Below is a small trained network, with its code and all its weights. Each question gives an input and a target symbol and asks what happens when units are switched off, that is, made to give their printed mean instead of their output.

import numpy as np


def w(rows, s, z=0):
    codes = np.array(rows[::2]) - 128.0
    scale = np.full(codes.shape[1], s)
    scale[-1] = z or s
    return codes * scale


def f(y):
    return y / 2 * (1 + np.tanh(0.7978845608 * (y + 0.044715 * y**3)))


def softmax(a):
    e = np.exp(a - a.max(-1, keepdims=True))
    return e / e.sum(-1, keepdims=True)


def log_softmax(a):
    a = a - a.max(-1, keepdims=True)
    return a - np.log(np.exp(a).sum(-1, keepdims=True))


def net(x, mask):
    ids = ['ΓΔΘΛΣΨβεζξ'.index(c) for c in x.split()]
    T = len(ids)
    res = E[ids] + P[:T]
    r = res
    for j in range(2):
        rows = slice(3 * j, 3 * j + 3)
        q, k, v = (r @ M[0][rows].T for M in (Q, K, V))
        z = softmax(np.where(np.tri(T) > 0, q @ k.T / 3**0.5, -1e9)) @ v
        o = O[0][rows]
        res = res + np.where(mask[j], z, o[:, -1]) @ o[:, :-1]
    y = f(res @ A[0][:, :-1].T + A[0][:, -1])
    res = res + np.where(mask[2:14], y, B[0][:, -1]) @ B[0][:, :-1]
    return log_softmax(res[-1] @ U[:, :-1].T + U[:, -1])


Q, K, V, O, A, B = {}, {}, {}, {}, {}, {}
E = w([
[115,128,116,125,148],'Γ',
[2,113,94,151,104],'Δ',
[135,119,113,76,154],'Θ',
[126,162,97,64,207],'Λ',
[97,177,63,169,116],'Σ',
[49,168,97,38,66],'Ψ',
[31,154,96,122,174],'β',
[169,109,226,20,223],'ε',
[80,151,153,120,130],'ζ',
[99,85,131,24,127],'ξ',
],0.019)
P = w([
[64,2,13,209,99],'0',
[108,208,125,122,86],'1',
[124,203,108,121,90],'2',
[136,209,83,118,104],'3',
[147,203,73,122,102],'4',
[146,201,86,114,102],'5',
],0.0068)
Q[0] = w([
[134,186,121,80,169],'h1',
[143,29,164,198,107],'h1',
[138,91,159,193,131],'h1',
[149,166,55,162,81],'h2',
[122,245,51,107,254],'h2',
[149,170,180,142,214],'h2',
],0.02)
K[0] = w([
[112,83,130,110,154],'h1',
[147,235,167,101,111],'h1',
[148,174,160,130,122],'h1',
[58,149,99,158,175],'h2',
[172,191,4,83,116],'h2',
[185,174,139,97,145],'h2',
],0.024)
V[0] = w([
[38,225,157,167,136],'h1',
[149,54,104,246,100],'h1',
[151,164,56,156,218],'h1',
[137,166,132,168,21],'h2',
[113,125,193,131,134],'h2',
[163,137,150,212,176],'h2',
],0.014)
O[0] = w([
[99,211,93,168,238,178],'h1',
[109,21,2,175,194,170],'h1',
[239,171,28,82,129,239],'h1',
[146,79,139,221,24,37],'h2',
[150,63,82,146,160,35],'h2',
[183,121,136,207,176,2],'h2',
],0.0091,0.0077)
A[0] = w([
[151,131,124,220,66,105],'n1',
[18,152,129,152,138,124],'n2',
[103,63,132,53,113,71],'n3',
[143,137,154,163,140,110],'n4',
[96,59,136,255,115,129],'n5',
[158,80,188,84,178,67],'n6',
[143,106,104,173,139,66],'n7',
[91,147,209,116,113,115],'n8',
[161,182,175,117,113,82],'n9',
[61,43,135,158,85,3],'n10',
[75,152,81,119,26,120],'n11',
[124,154,125,192,212,62],'n12',
],0.0093,0.0071)
B[0] = w([
[125,100,166,98,20,149],'n1',
[189,123,186,95,121,220],'n2',
[132,88,164,160,46,172],'n3',
[200,198,85,154,101,119],'n4',
[72,97,150,172,156,159],'n5',
[150,173,151,213,91,148],'n6',
[228,163,148,79,145,139],'n7',
[142,200,53,170,103,179],'n8',
[139,79,91,200,150,175],'n9',
[113,237,102,106,107,143],'n10',
[204,66,137,138,234,245],'n11',
[60,188,187,194,9,181],'n12',
],0.012)
U = w([
[166,117,69,243,89,142],'Γ',
[86,55,71,147,119,216],'Δ',
[221,119,82,135,159,43],'Θ',
[112,70,109,108,68,183],'Λ',
[78,97,137,194,160,169],'Σ',
[184,174,174,208,163,3],'Ψ',
[108,120,108,138,49,85],'β',
[94,85,188,173,197,235],'ε',
[105,178,59,117,83,208],'ζ',
[116,115,1,238,132,82],'ξ',
],0.0058,0.0033)

Each question gives the input, a string of symbols that net reads in full, and the target symbol t.
The units are the heads (3 rows each of Q, K, V and O) and the neurons (one row each of A and B). Each row of codes is followed by its name. A weight is (code - 128) times the scale printed after its matrix; where a second scale follows, it is the last column's (O, A, B and U).
mask holds one flag per unit, heads first, then neurons. A switched-off unit (its flag False) gives its mean, the last column of its rows in O or B, instead of its output. The means were averaged over made-up inputs and are rounded, as every weight is.
A unit's drop is (log p(t) with every unit on - log p(t) with that unit switched off) / (log p(t) with every unit on - log p(t) with every unit switched off).
The circuit of an input: a set's keep is (log p(t) with only the set's units on - log p(t) with every unit switched off) / (log p(t) with every unit on - log p(t) with every unit switched off). Starting from the 12 units with the biggest drops (on a tie, the unit counted first), units are removed one at a time, each time the one whose removal leaves the highest keep (on an exact tie, the one counted first), for as long as the keep stays at least 0.8.
circuit, biggest first: the units of the circuit, biggest drop first
unit that matters most: the unit with the biggest drop
k most important neurons: the k neurons with the biggest drops, biggest first
heads that matter: for each layer, one digit per head in row order, 1 if its drop is at least 0.15 and else 0, layers parted by /
drop when u is switched off: that unit's drop, to one decimal
input Λ ξ ζ Δ, target Θ: circuit, biggest first	n11, n12, n2
input ε Λ Σ Λ Σ, target Γ: 3 most important neurons	n8, n9, n11
input ζ Λ ζ β ζ Ψ, target ε: heads that matter	10
input Ψ Σ Ψ Θ Λ, target Ψ: circuit, biggest first	h1, n2
input Ψ Ψ Γ, target Ψ: circuit, biggest first	h1, n2
input Λ Ψ β, target Θ: circuit, biggest first	n11, h1, h2
input β Λ Γ, target ζ: unit that matters most	n11
input ε Ψ Σ Ψ, target Γ: circuit, biggest first	h1, n8, h2, n9
input Λ Λ ζ Θ Λ β, target Θ: circuit, biggest first	h1, n12
input β Λ ζ, target ζ: circuit, biggest first	n11, h1, h2
input Δ Ψ Λ Λ Δ, target ε: 2 most important neurons	n2, n5
input ξ Λ ε Σ ζ, target Γ: 2 most important neurons	n8, n11
input ε β ζ, target Γ: circuit, biggest first	h1, n8, n9
input Ψ Λ Γ Λ Σ, target Ψ: most important neuron	n2
input Θ Λ Ψ ζ Γ, target Λ: circuit, biggest first	h1, h2
input Θ ζ Γ Σ Λ ξ, target Λ: circuit, biggest first	h1, n3
input Λ Σ Ψ, target Θ: 2 most important neurons	n11, n12
input Ψ Λ Λ Ψ β, target Ψ: 3 most important neurons	n2, n8, n11
input Λ Σ Ψ Γ, target Θ: drop when n11 is switched off	0.5
input Λ ξ Σ ζ, target Θ: drop when n7 is switched off	-0.1
input Λ Ψ Σ, target Θ: drop when n8 is switched off	0.1
input Σ Θ Ψ Λ, target ζ: drop when n4 is switched off	0.0
